X: [166 131 127 174 125 156 132  98 122 201  37]
G: [122 160 155 132  66 132  68 116 110 106 109]
L: [127 135 132 131 119 127 130 130 130 133 122]
tags:
[119] -> K317
[116] -> K448
[130] -> K347
[98] -> K921
[133] -> K31
key L 7:  | K347
[127 135 132 131 119 127 130 130 130 133 122] | L
[166 131 127 174 125 156 132  98 122 201  37] | X
[122 160 155 132  66 132  68 116 110 106 109] | G

M: [150 111  53  57 104  58 147 113 169  68]
A: [141  87  52  53 106  54 142  88 155  75]
N: [141  87  52  53 106  63 142  88 155  75]
Table of tags by key:
[111] -> K410
[53] -> K830
[75] -> K889
[68] -> K743
[54] -> K330
[69] -> K486
key M 9:  | K743
[141  87  52  53 106  63 142  88 155  75] | N

V: [178 115 109 154 104 103 125 110 178]
E: [ 85 195  83 124  97 102 157 101  87]
F: [ 85 195  83 124  97 102 157 101 165]
K: [100  96 184 105 176 181 111 170  91]
W: [ 97 141 147 119 154 152 125 143 108]
S: [163 169  71 158  75  76 143  80 166]
Z: [198  90 116 159 108  98 116 112 199]
Table of tags by key:
[107] -> K265
[108] -> K552
[154] -> K147
[120] -> K557
[119] -> K403
key W 3:  | K403
[178 115 109 154 104 103 125 110 178] | V
[163 169  71 158  75  76 143  80 166] | S
[ 85 195  83 124  97 102 157 101 165] | F

C: [152 139 178 130 103 140  95 114 139 131 114 109 157 151 126 124  99 141
 137 112 192  64 119 138  73 112 147 132 119  94 158  67 109 153 149  90
  78 121 162 115  49 124 176 153]
T: [168 135 210 157 146 116 177 124 148 142  97 110 116 111 193 169 144 162
  82 126 187 164 122 123 100  54 171  80 110 111 115 143  97 111 159 142
  77 153 143 223  99 147 103 151]
Q: [124 107 154 110  98  97 137 131 101 164 133 185 148  99 117 172 125 123
 135  97 127 133  99 135 214 111  95 105 140 161 183 130 142 132  98 171
 113 169 111 152 139 121 100 131]
key -> tag
[148] -> K384
[101] -> K395
[99] -> K722
[98] -> K325
[102] -> K871
[138] -> K7
[139] -> K151
[152] -> K97
key C 8:  | K151
[152 139 178 130 103 140  95 114 139 131 114 109 157 151 126 124  99 141
 137 112 192  64 119 138  73 112 147 132 119  94 158  67 109 153 149  90
  78 121 162 115  49 124 176 153] | C
[124 107 154 110  98  97 137 131 101 164 133 185 148  99 117 172 125 123
 135  97 127 133  99 135 214 111  95 105 140 161 183 130 142 132  98 171
 113 169 111 152 139 121 100 131] | Q
[168 135 210 157 146 116 177 124 148 142  97 110 116 111 193 169 144 162
  82 126 187 164 122 123 100  54 171  80 110 111 115 143  97 111 159 142
  77 153 143 223  99 147 103 151] | T

D: [163 157 171 147 110]
J: [164 106 158  94 209]
P: [169 118 153 118 177]
tags:
[110] -> K754
[157] -> K102
[171] -> K198
[111] -> K928
[209] -> K714
[170] -> K846
[109] -> K878
key D 4:  | K754
[169 118 153 118 177] | P

U: [103 173 126 132 105 126 104 148 108 106 164 171 144 144 108 130  98  88
 127 138 126 176  99 113 144]
R: [142  83 125 127 145 170 141 110 142 132  81  76 112 172 142 122 146 162
 124 127 160  75 139 135 157]
B: [ 99 121 129 125 120 200  91 123  89 103 125 124 125 221 105 126  85  84
 128 125 168 133  93 102 178]
tags:
[133] -> K891
[104] -> K338
[103] -> K490
[142] -> K442
[106] -> K540
[132] -> K13
key R 9:  | K13
[103 173 126 132 105 126 104 148 108 106 164 171 144 144 108 130  98  88
 127 138 126 176  99 113 144] | U

veti: [ 44 183  79 211]
Gavil: [ 94  86  56 166]
Dulo: [203 163  52 150]
Fubo: [ 44 183 180 166]
key -> tag
[44] -> K748
[94] -> K24
[203] -> K626
[79] -> K231
key veti 0:  | K748
[ 44 183 180 166] | Fubo
[ 94  86  56 166] | Gavil
[203 163  52 150] | Dulo

dere: [109 138 131 165  80 157 126]
Zogam: [188  91  39 119 128  95 179]
Met: [110 112 143 120 147  99 156]
tags:
[188] -> K799
[131] -> K412
[110] -> K359
[109] -> K160
key dere 0:  | K160
[110 112 143 120 147  99 156] | Met
[188  91  39 119 128  95 179] | Zogam

